Here is a tiny trained network, its code and every weight. The questions are about switching its units off for an input and a class, where a switched-off unit gives its printed mean instead of its output.

import numpy as np


def w(rows, s, z=0):
    codes = np.array(rows[::2]) - 128.0
    scale = np.full(codes.shape[1], s)
    scale[-1] = z or s
    return codes * scale


def f(y):
    return np.maximum(y, 0)


def log_softmax(a):
    a = a - a.max(-1, keepdims=True)
    return a - np.log(np.exp(a).sum(-1, keepdims=True))


def net(x, mask):
    res = np.array(x, float).reshape(1, 8) / 4 @ E
    y = f(res @ A[0][:, :-1].T + A[0][:, -1])
    res = res + np.where(mask, y, B[0][:, -1]) @ B[0][:, :-1]
    return log_softmax(res[-1] @ U[:, :-1].T + U[:, -1])


A, B = {}, {}
E = w([
[119,128,121,131,120,114,135,103],'x0',
[161,253,67,130,246,41,40,138],'x1',
[140,131,137,130,121,122,129,119],'x2',
[141,129,139,130,125,117,135,112],'x3',
[112,97,128,139,162,118,133,123],'x4',
[116,115,134,146,117,109,110,106],'x5',
[148,116,131,141,103,100,117,95],'x6',
[77,116,164,30,79,18,154,249],'x7',
],0.011)
A[0] = w([
[103,109,81,120,134,126,132,114,53],'n1',
[105,133,115,146,111,111,125,157,63],'n2',
[98,127,148,94,96,62,143,169,102],'n3',
[142,233,83,159,206,40,96,149,152],'n4',
[183,136,125,164,146,133,179,183,70],'n5',
[131,131,184,64,122,78,144,157,84],'n6',
[110,37,148,137,51,194,244,132,139],'n7',
[141,157,103,222,142,234,141,55,57],'n8',
[109,63,148,105,74,172,159,116,140],'n9',
[188,171,48,135,180,44,104,156,143],'n10',
[179,128,102,182,160,217,109,92,55],'n11',
[114,126,175,112,124,70,151,162,94],'n12',
[163,89,125,107,105,160,128,143,111],'n13',
[97,119,110,161,163,130,131,149,104],'n14',
[128,102,117,114,166,120,174,121,2],'n15',
[119,94,129,98,103,42,143,201,94],'n16',
[117,85,186,190,72,168,200,164,135],'n17',
[107,116,120,79,87,66,157,180,98],'n18',
],0.011,0.0053)
B[0] = w([
[122,84,114,73,160,126,107,128,128],'n1',
[141,178,107,134,124,134,125,111,136],'n2',
[181,35,43,155,164,253,191,76,181],'n3',
[68,207,175,101,72,55,24,208,251],'n4',
[111,143,113,97,128,131,111,135,133],'n5',
[148,130,123,157,176,183,154,70,173],'n6',
[106,194,155,76,61,84,21,169,232],'n7',
[193,105,84,188,178,186,207,76,218],'n8',
[54,167,211,76,95,38,95,153,192],'n9',
[67,207,217,114,81,79,123,140,223],'n10',
[202,63,62,193,171,227,117,115,196],'n11',
[155,136,124,175,138,204,138,96,167],'n12',
[100,161,147,91,99,138,120,163,151],'n13',
[136,114,122,119,103,117,125,123,138],'n14',
[172,143,120,138,169,116,83,113,129],'n15',
[193,68,63,229,199,190,199,108,192],'n16',
[65,132,165,53,90,71,154,166,197],'n17',
[130,119,63,164,161,198,156,91,186],'n18',
],0.0083,0.021)
U = w([
[32,160,245,59,56,11,40,193,254],'0',
[163,93,32,176,147,226,183,69,2],'1',
],0.012,0.0019)

Each question gives the input, the list of numbers given to net, and the class t.
The units are the neurons (one row each of A and B). Each row of codes is followed by its name. A weight is (code - 128) times the scale printed after its matrix; where a second scale follows, it is the last column's (A, B and U).
mask holds one flag per neuron, in row order. A switched-off neuron (its flag False) gives its mean, the last column of its row in B, instead of its output. The means were averaged over made-up inputs and are rounded, as every weight is.
A unit's drop is (log p(t) with every unit on - log p(t) with that unit switched off) / (log p(t) with every unit on - log p(t) with every unit switched off).
most important unit: the unit with the biggest drop
k most important neurons: the k neurons with the biggest drops, biggest first
drop when u is switched off: that unit's drop, to one decimal
input [-6,-6,1,7,5,-5,-5,7], class 1: 2 most important neurons -> [n16, n3]
input [-6,8,-3,5,-7,1,-1,-7], class 0: 2 most important neurons -> [n4, n10]
input [-5,6,-3,-3,2,5,1,-6], class 0: 3 most important neurons -> [n4, n10, n16]
input [8,-7,-4,6,1,-4,5,-6], class 0: most important unit -> n7
input [-6,6,-8,-5,3,-6,0,-6], class 0: 4 most important neurons -> [n4, n10, n16, n3]
input [6,-6,-3,2,-5,-5,4,8], class 1: 2 most important neurons -> [n3, n16]
input [2,-5,3,1,-8,-5,-4,-5], class 0: 3 most important neurons -> [n7, n9, n16]
input [7,-7,-2,8,4,-8,7,8], class 1: 3 most important neurons -> [n16, n3, n18]
input [4,-1,3,-3,-6,8,4,-3], class 1: drop when n4 is switched off -> 0.1
input [2,-1,-5,0,-8,3,5,3], class 1: drop when n17 is switched off -> 0.0
input [7,5,0,4,-3,-3,-6,6], class 1: drop when n9 is switched off -> 0.1
